Below are the code and all the weights of a small trained network. Each question names an input and a target symbol and asks about switching units off, where a switched-off unit gives its printed mean instead of its output.

import numpy as np


def w(rows, s, z=0):
    codes = np.array(rows[::2]) - 128.0
    scale = np.full(codes.shape[1], s)
    scale[-1] = z or s
    return codes * scale


def norm(h):
    return h / np.sqrt((h * h).mean(-1, keepdims=True) + 1e-5)


def f(y):
    return y / 2 * (1 + np.tanh(0.7978845608 * (y + 0.044715 * y**3)))


def softmax(a):
    e = np.exp(a - a.max(-1, keepdims=True))
    return e / e.sum(-1, keepdims=True)


def log_softmax(a):
    a = a - a.max(-1, keepdims=True)
    return a - np.log(np.exp(a).sum(-1, keepdims=True))


def net(x, mask):
    ids = ['αγδεηθλμφ'.index(c) for c in x.split()]
    T = len(ids)
    res = E[ids] + P[:T]
    u = 0
    for l in range(2):
        r = norm(res)
        for j in range(3):
            rows = slice(2 * j, 2 * j + 2)
            q, k, v = (r @ M[l][rows].T for M in (Q, K, V))
            z = softmax(np.where(np.tri(T) > 0, q @ k.T / 2**0.5, -1e9)) @ v
            o = O[l][rows]
            res = res + np.where(mask[u + j], z, o[:, -1]) @ o[:, :-1]
        u += 3
        y = f(norm(res) @ A[l][:, :-1].T + A[l][:, -1])
        res = res + np.where(mask[u : u + 8], y, B[l][:, -1]) @ B[l][:, :-1]
        u += 8
    return log_softmax(norm(res)[-1] @ U[:, :-1].T + U[:, -1])


Q, K, V, O, A, B = {}, {}, {}, {}, {}, {}
E = w([
[151,153,62,128,119,211,154,73,54],'α',
[107,66,106,208,193,134,48,207,78],'γ',
[201,63,202,175,208,145,106,186,86],'δ',
[154,180,222,82,149,171,132,223,101],'ε',
[144,179,122,226,155,4,101,145,122],'η',
[87,162,22,110,114,92,84,87,120],'θ',
[200,157,156,72,52,119,108,95,93],'λ',
[208,191,137,163,55,154,97,87,152],'μ',
[1,193,96,200,155,183,89,222,115],'φ',
],0.019)
P = w([
[197,166,3,89,117,83,174,212,141],'0',
[179,180,69,94,117,126,119,171,123],'1',
[161,169,122,106,133,152,84,155,122],'2',
[131,138,148,113,130,173,74,133,124],'3',
[93,104,172,117,134,169,75,99,127],'4',
[53,92,200,121,167,170,51,73,129],'5',
],0.014)
Q[0] = w([
[155,93,67,145,169,34,231,107,129],'0.h1',
[157,86,163,126,143,112,5,122,102],'0.h1',
[203,139,124,245,87,118,152,173,141],'0.h2',
[136,97,152,102,109,227,19,193,36],'0.h2',
[138,59,114,159,194,162,171,158,98],'0.h3',
[126,101,112,166,91,87,207,155,145],'0.h3',
],0.029)
K[0] = w([
[155,182,84,93,112,129,174,255,164],'0.h1',
[42,182,211,113,108,103,113,72,162],'0.h1',
[196,160,191,244,90,127,157,142,97],'0.h2',
[78,47,226,93,81,220,141,99,135],'0.h2',
[73,129,148,53,179,157,169,132,97],'0.h3',
[185,171,85,116,154,74,171,191,118],'0.h3',
],0.028)
V[0] = w([
[202,71,72,75,25,159,88,148,149],'0.h1',
[193,147,110,170,115,4,88,83,73],'0.h1',
[117,157,71,173,81,81,50,115,99],'0.h2',
[179,232,91,205,179,20,193,129,89],'0.h2',
[186,142,83,28,217,68,84,131,36],'0.h3',
[201,105,54,249,166,249,166,19,52],'0.h3',
],0.013)
O[0] = w([
[116,112,155,86,57,197,81,170,117,203],'0.h1',
[82,148,138,2,173,88,144,106,180,190],'0.h1',
[122,106,71,128,99,115,47,112,43,188],'0.h2',
[148,82,82,137,88,84,177,164,122,145],'0.h2',
[140,107,121,82,108,221,84,189,238,196],'0.h3',
[169,133,40,55,196,241,134,76,90,252],'0.h3',
],0.008,0.015)
A[0] = w([
[88,73,176,85,88,140,104,98,149,1],'0.n1',
[194,169,185,101,147,161,194,147,109,106],'0.n2',
[87,108,139,175,178,155,115,136,175,111],'0.n3',
[122,116,85,125,50,98,133,15,210,118],'0.n4',
[218,137,158,154,153,2,82,141,75,161],'0.n5',
[129,209,108,139,173,150,148,167,88,174],'0.n6',
[188,49,186,112,131,115,145,102,113,116],'0.n7',
[157,164,114,117,44,131,166,62,74,160],'0.n8',
],0.017,0.0031)
B[0] = w([
[73,64,177,107,114,143,167,116,117,197],'0.n1',
[66,61,33,171,107,81,113,131,158,220],'0.n2',
[147,161,151,148,158,122,136,195,144,155],'0.n3',
[93,107,112,185,62,182,64,185,185,176],'0.n4',
[69,23,115,172,79,137,213,125,125,214],'0.n5',
[63,122,134,121,93,107,140,156,198,254],'0.n6',
[97,92,146,104,153,162,140,159,191,122],'0.n7',
[104,149,134,60,181,76,104,126,252,250],'0.n8',
],0.016,0.006)
Q[1] = w([
[62,40,178,167,119,169,1,72,186],'1.h1',
[245,118,183,41,34,15,69,62,192],'1.h1',
[220,85,131,72,87,19,140,102,113],'1.h2',
[115,30,108,58,118,173,44,115,85],'1.h2',
[222,181,99,118,63,90,202,116,43],'1.h3',
[117,149,168,143,161,63,183,195,61],'1.h3',
],0.016)
K[1] = w([
[92,241,228,158,144,126,124,52,139],'1.h1',
[69,254,105,121,89,95,150,252,131],'1.h1',
[159,197,87,97,70,101,182,250,130],'1.h2',
[167,136,132,79,52,110,121,74,124],'1.h2',
[199,99,55,71,9,70,142,139,142],'1.h3',
[220,86,129,99,122,91,138,176,143],'1.h3',
],0.022)
V[1] = w([
[29,153,139,56,154,203,231,153,68],'1.h1',
[57,231,96,212,188,146,105,102,150],'1.h1',
[166,18,197,113,228,190,233,48,251],'1.h2',
[203,185,137,121,9,123,183,14,251],'1.h2',
[43,193,90,156,68,146,231,183,81],'1.h3',
[129,215,137,111,139,134,105,130,50],'1.h3',
],0.016)
O[1] = w([
[163,102,130,118,89,184,149,47,133,254],'1.h1',
[157,123,27,160,214,146,162,187,158,56],'1.h1',
[202,141,118,20,2,121,66,142,48,138],'1.h2',
[198,106,229,59,156,140,199,166,49,181],'1.h2',
[226,96,89,133,162,213,120,102,99,113],'1.h3',
[123,29,112,97,138,115,188,156,222,34],'1.h3',
],0.0091,0.0069)
A[1] = w([
[111,204,132,52,184,13,132,92,137,50],'1.n1',
[232,94,66,108,138,203,140,77,144,89],'1.n2',
[110,112,165,152,170,142,169,108,143,49],'1.n3',
[146,98,144,122,185,115,168,177,54,4],'1.n4',
[198,124,196,217,114,91,150,149,134,47],'1.n5',
[131,145,104,144,180,108,154,108,146,143],'1.n6',
[143,4,84,203,99,40,210,70,79,109],'1.n7',
[156,197,114,137,83,109,128,132,110,103],'1.n8',
],0.029,0.0038)
B[1] = w([
[108,123,108,84,99,2,193,73,137,176],'1.n1',
[174,142,73,73,164,191,154,96,169,254],'1.n2',
[188,99,143,137,160,91,140,147,99,133],'1.n3',
[62,177,85,159,170,139,118,119,24,132],'1.n4',
[138,218,166,146,108,123,210,128,156,139],'1.n5',
[129,131,151,82,62,140,118,101,113,138],'1.n6',
[151,12,77,177,28,156,186,145,90,194],'1.n7',
[181,119,113,160,164,113,97,103,101,133],'1.n8',
],0.031,0.026)
U = w([
[139,36,193,144,218,93,150,136,139,118],'α',
[197,128,115,149,118,62,60,126,85,133],'γ',
[126,34,98,171,72,130,202,116,73,76],'δ',
[92,101,215,62,59,154,117,121,93,30],'ε',
[144,204,176,166,100,115,192,153,123,153],'η',
[165,122,96,79,167,171,170,78,147,179],'θ',
[26,105,87,161,128,115,96,115,189,7],'λ',
[92,105,109,78,139,1,177,86,109,164],'μ',
[55,142,115,112,166,128,161,142,8,93],'φ',
],0.0077,0.0018)

Each question gives the input, a string of symbols that net reads in full, and the target symbol t.
The units are the heads (2 rows each of Q, K, V and O) and the neurons (one row each of A and B). Each row of codes is followed by its name. A weight is (code - 128) times the scale printed after its matrix; where a second scale follows, it is the last column's (O, A, B and U).
mask holds one flag per unit, layer by layer, with each layer's heads first. A switched-off unit (its flag False) gives its mean, the last column of its rows in O or B, instead of its output. The means were averaged over made-up inputs and are rounded, as every weight is.
A unit's drop is (log p(t) with every unit on - log p(t) with that unit switched off) / (log p(t) with every unit on - log p(t) with every unit switched off).
The circuit of an input: a set's keep is (log p(t) with only the set's units on - log p(t) with every unit switched off) / (log p(t) with every unit on - log p(t) with every unit switched off). Starting from the 12 units with the biggest drops (on a tie, the unit counted first), units are removed one at a time, each time the one whose removal leaves the highest keep (on an exact tie, the one counted first), for as long as the keep stays at least 0.8.
units of the circuit, in order: the units of the circuit, biggest drop first
top k neurons: the k neurons with the biggest drops, biggest first
top k neurons in layer l: the k neurons of layer l with the biggest drops, biggest first
which heads matter: for each layer, one digit per head in row order, 1 if its drop is at least 0.15 and else 0, layers parted by /
input μ γ α α θ, target λ: which heads matter -> 010 / 010
input φ α μ λ ε γ, target η: units of the circuit, in order -> 0.h3; 1.n5; 0.h1; 0.n3
input α α ε ε λ ε, target ε: units of the circuit, in order -> 1.n2; 1.n7; 1.n1
input θ θ θ φ φ ε, target δ: units of the circuit, in order -> 0.h1; 0.h3; 1.n7
input μ λ θ φ, target α: which heads matter -> 000 / 011
input α η λ γ ε, target λ: which heads matter -> 110 / 010
input μ ε ε ε δ, target η: units of the circuit, in order -> 0.h3; 0.h1; 1.n5
input ε η δ, target μ: units of the circuit, in order -> 0.h1; 1.n1
input μ μ μ γ, target φ: top neuron in layer 1 -> 1.n4
input φ μ η γ η ε, target μ: which heads matter -> 110 / 000
input δ ε θ φ γ φ, target λ: units of the circuit, in order -> 1.h2; 1.n2; 1.n7
input η η λ α φ γ, target δ: units of the circuit, in order -> 0.h3; 1.n7
input η μ ε α θ ε, target α: top 4 neurons -> 1.n3; 1.n2; 1.n7; 1.n1
input λ μ ε, target φ: units of the circuit, in order -> 1.h2; 1.n4; 1.n2
input φ μ δ, target φ: units of the circuit, in order -> 1.h2; 1.n4
input μ λ μ μ γ γ, target λ: which heads matter -> 100 / 010
input α μ θ θ δ γ, target γ: which heads matter -> 100 / 010
input η η α ε γ, target η: units of the circuit, in order -> 0.h3; 1.n5; 0.n3; 0.h1
input α θ θ μ μ, target μ: which heads matter -> 001 / 000
input α δ α φ λ δ, target ε: top neuron -> 0.n1
input η θ ε, target α: which heads matter -> 111 / 010
input ε δ γ, target γ: top neuron -> 1.n2
input α ε α α ε φ, target η: which heads matter -> 111 / 000
input μ α α α δ ε, target γ: which heads matter -> 111 / 010
input γ φ μ φ, target φ: top 2 neurons -> 0.n8; 1.n4
input μ δ δ, target γ: which heads matter -> 111 / 011
input α γ μ, target μ: top neuron -> 1.n1
input η λ μ δ, target φ: top 3 neurons -> 0.n8; 1.n4; 0.n2
input α θ δ, target α: top 2 neurons in layer 1 -> 1.n3; 1.n2
